Below is a small trained network, with its code and all its weights. Each question gives an input and a target symbol and asks what happens when units are switched off, that is, made to give their printed mean instead of their output.

import numpy as np


def w(rows, s, z=0):
    codes = np.array(rows[::2]) - 128.0
    scale = np.full(codes.shape[1], s)
    scale[-1] = z or s
    return codes * scale


def norm(h):
    return h / np.sqrt((h * h).mean(-1, keepdims=True) + 1e-5)


def f(y):
    return np.maximum(y, 0)


def softmax(a):
    e = np.exp(a - a.max(-1, keepdims=True))
    return e / e.sum(-1, keepdims=True)


def log_softmax(a):
    a = a - a.max(-1, keepdims=True)
    return a - np.log(np.exp(a).sum(-1, keepdims=True))


def net(x, mask):
    ids = ['ΓΘΛΨΩβεμπτφ'.index(c) for c in x.split()]
    T = len(ids)
    res = E[ids] + P[:T]
    q, k, v = (norm(res) @ M[0].T for M in (Q, K, V))
    z = softmax(np.where(np.tri(T) > 0, q @ k.T / 3**0.5, -1e9)) @ v
    res = res + np.where(mask[0], z, O[0][:, -1]) @ O[0][:, :-1]
    y = f(norm(res) @ A[0][:, :-1].T + A[0][:, -1])
    res = res + np.where(mask[1:25], y, B[0][:, -1]) @ B[0][:, :-1]
    return log_softmax(norm(res)[-1] @ U[:, :-1].T + U[:, -1])


Q, K, V, O, A, B = {}, {}, {}, {}, {}, {}
E = w([
[122,73,173,165],'Γ',
[236,135,113,117],'Θ',
[171,137,188,181],'Λ',
[89,42,158,125],'Ψ',
[93,124,173,90],'Ω',
[203,66,131,248],'β',
[180,39,112,179],'ε',
[120,174,218,158],'μ',
[130,94,172,152],'π',
[97,131,203,136],'τ',
[158,88,166,190],'φ',
],0.013)
P = w([
[117,150,155,115],'0',
[184,97,171,81],'1',
[101,165,136,134],'2',
[111,45,169,233],'3',
[185,98,170,80],'4',
[94,172,121,145],'5',
[91,72,152,245],'6',
[184,101,169,81],'7',
[88,178,106,155],'8',
[86,102,144,249],'9',
[183,102,170,80],'10',
[97,198,34,151],'11',
[25,67,122,221],'12',
[183,102,169,81],'13',
],0.019)
Q[0] = w([
[202,162,137,141],'h0',
[192,98,66,26],'h0',
[194,209,154,3],'h0',
],0.041)
K[0] = w([
[168,124,167,181],'h0',
[172,30,132,74],'h0',
[180,104,253,89],'h0',
],0.041)
V[0] = w([
[254,187,147,182],'h0',
[150,64,63,141],'h0',
[108,70,130,198],'h0',
],0.02)
O[0] = w([
[161,255,217,201,174],'h0',
[230,81,129,141,61],'h0',
[140,70,171,114,254],'h0',
],0.014,0.007)
A[0] = w([
[66,120,61,117,117],'n0',
[200,180,102,44,111],'n1',
[180,131,82,146,141],'n2',
[147,181,127,2,130],'n3',
[126,77,127,97,107],'n4',
[97,146,162,126,105],'n5',
[77,163,130,139,93],'n6',
[122,93,116,230,162],'n7',
[142,152,136,71,160],'n8',
[155,155,115,102,85],'n9',
[104,110,179,111,112],'n10',
[146,108,108,166,114],'n11',
[98,71,152,138,50],'n12',
[156,130,88,193,217],'n13',
[136,131,70,218,176],'n14',
[119,187,52,181,179],'n15',
[156,166,123,55,188],'n16',
[78,142,80,191,1],'n17',
[137,106,82,217,77],'n18',
[144,122,148,153,77],'n19',
[74,110,125,192,173],'n20',
[93,109,186,135,81],'n21',
[114,164,157,60,95],'n22',
[61,135,80,192,207],'n23',
],0.026,0.0078)
B[0] = w([
[147,196,70,201,216],'n0',
[142,65,51,220,142],'n1',
[61,117,143,78,154],'n2',
[254,221,102,127,151],'n3',
[45,74,124,120,207],'n4',
[91,97,93,150,194],'n5',
[176,154,109,89,185],'n6',
[178,220,78,123,254],'n7',
[170,117,140,164,155],'n8',
[129,154,133,170,130],'n9',
[73,158,134,88,215],'n10',
[103,107,91,127,160],'n11',
[133,107,77,65,216],'n12',
[80,79,57,95,207],'n13',
[56,72,165,80,188],'n14',
[58,45,96,170,174],'n15',
[210,85,160,166,159],'n16',
[228,194,93,80,149],'n17',
[121,189,215,163,171],'n18',
[118,144,142,149,177],'n19',
[169,76,135,195,254],'n20',
[47,124,168,86,226],'n21',
[144,110,113,61,162],'n22',
[172,97,201,107,247],'n23',
],0.053,0.0097)
U = w([
[111,56,120,4,21],'Γ',
[100,88,131,231,75],'Θ',
[113,50,205,168,77],'Λ',
[128,100,23,129,65],'Ψ',
[155,133,109,187,208],'Ω',
[91,179,120,203,173],'β',
[112,185,73,67,125],'ε',
[176,63,174,105,150],'μ',
[173,132,139,37,154],'π',
[170,145,129,134,254],'τ',
[98,136,217,106,190],'φ',
],0.017,0.0063)

Each question gives the input, a string of symbols that net reads in full, and the target symbol t.
The units are the heads (3 rows each of Q, K, V and O) and the neurons (one row each of A and B). Each row of codes is followed by its name. A weight is (code - 128) times the scale printed after its matrix; where a second scale follows, it is the last column's (O, A, B and U).
mask holds one flag per unit, heads first, then neurons. A switched-off unit (its flag False) gives its mean, the last column of its rows in O or B, instead of its output. The means were averaged over made-up inputs and are rounded, as every weight is.
A unit's drop is (log p(t) with every unit on - log p(t) with that unit switched off) / (log p(t) with every unit on - log p(t) with every unit switched off).
The circuit of an input: a set's keep is (log p(t) with only the set's units on - log p(t) with every unit switched off) / (log p(t) with every unit on - log p(t) with every unit switched off). Starting from the 12 units with the biggest drops (on a tie, the unit counted first), units are removed one at a time, each time the one whose removal leaves the highest keep (on an exact tie, the one counted first), for as long as the keep stays at least 0.8.
circuit, biggest first: the units of the circuit, biggest drop first
most important unit: the unit with the biggest drop
k most important neurons: the k neurons with the biggest drops, biggest first
drop when u is switched off: that unit's drop, to one decimal
input φ ε Λ Ψ τ Ψ β ε Ψ β τ π Ω, target π: 3 most important neurons : n7, n23, n12
input ε Ω Γ Ω Γ β Ψ ε μ Γ Θ μ Γ, target μ: most important unit : n23
input μ τ μ Ω Θ Ω ε, target Ω: circuit, biggest first : h0, n0, n23
input Ψ τ φ φ β Λ, target Λ: 3 most important neurons : n15, n12, n0
input π Ψ μ μ Θ τ Γ Γ β, target β: circuit, biggest first : h0, n23
input Ω Θ ε π β Ψ Γ Ψ Ω π, target Ω: 2 most important neurons : n0, n20
input Γ Θ Ψ τ, target Ψ: circuit, biggest first : h0, n0
input Γ Ψ Γ π β τ τ, target τ: 3 most important neurons : n0, n23, n17
input ε Γ Γ Ω ε π Γ, target π: circuit, biggest first : n23, n7, h0
input μ ε Γ π Ω Γ Γ Γ Θ Ψ π φ Ψ, target φ: circuit, biggest first : n18, n21
input τ Ψ Λ Γ Γ φ, target φ: circuit, biggest first : n0, n12, h0
input Γ ε β π, target β: 3 most important neurons : n23, n7, n12
input Λ φ Γ Γ Γ Ψ τ Λ β Γ, target β: 2 most important neurons : n7, n23
input Λ Γ Γ μ, target Γ: most important neuron : n12
input Ψ Γ Λ Ω φ, target β: 4 most important neurons : n23, n12, n20, n14
input Γ τ Ψ, target Ψ: 2 most important neurons : n0, n21
input Ψ Θ Λ Γ, target Λ: circuit, biggest first : h0, n23, n0, n15
input φ Λ Ψ ε Γ Λ Ψ Γ ε Γ, target ε: 2 most important neurons : n7, n23
input τ τ τ Γ, target τ: circuit, biggest first : h0, n0, n23, n17
input Ω Γ Γ τ Γ Ψ Θ β Ω Ψ φ ε τ, target ε: most important neuron : n7
input Λ π ε φ φ π μ μ Λ Ω φ Γ ε, target Γ: 2 most important neurons : n14, n12
input φ β Γ τ π ε Ψ Γ Γ μ Γ ε ε τ, target π: 2 most important neurons : n3, n22
input Γ π ε φ, target ε: 3 most important neurons : n7, n23, n13
input Ψ Γ ε Ψ, target ε: drop when n7 is switched off : 0.7
input Ψ Γ Γ Γ Γ Θ Ψ, target Θ: drop when n12 is switched off : 0.2
input ε Γ β Λ Γ Γ Θ Γ Γ Γ Θ, target Ω: drop when n3 is switched off : 0.1
input Ω ε μ Ω Γ Λ β Γ φ β, target φ: most important unit : n14
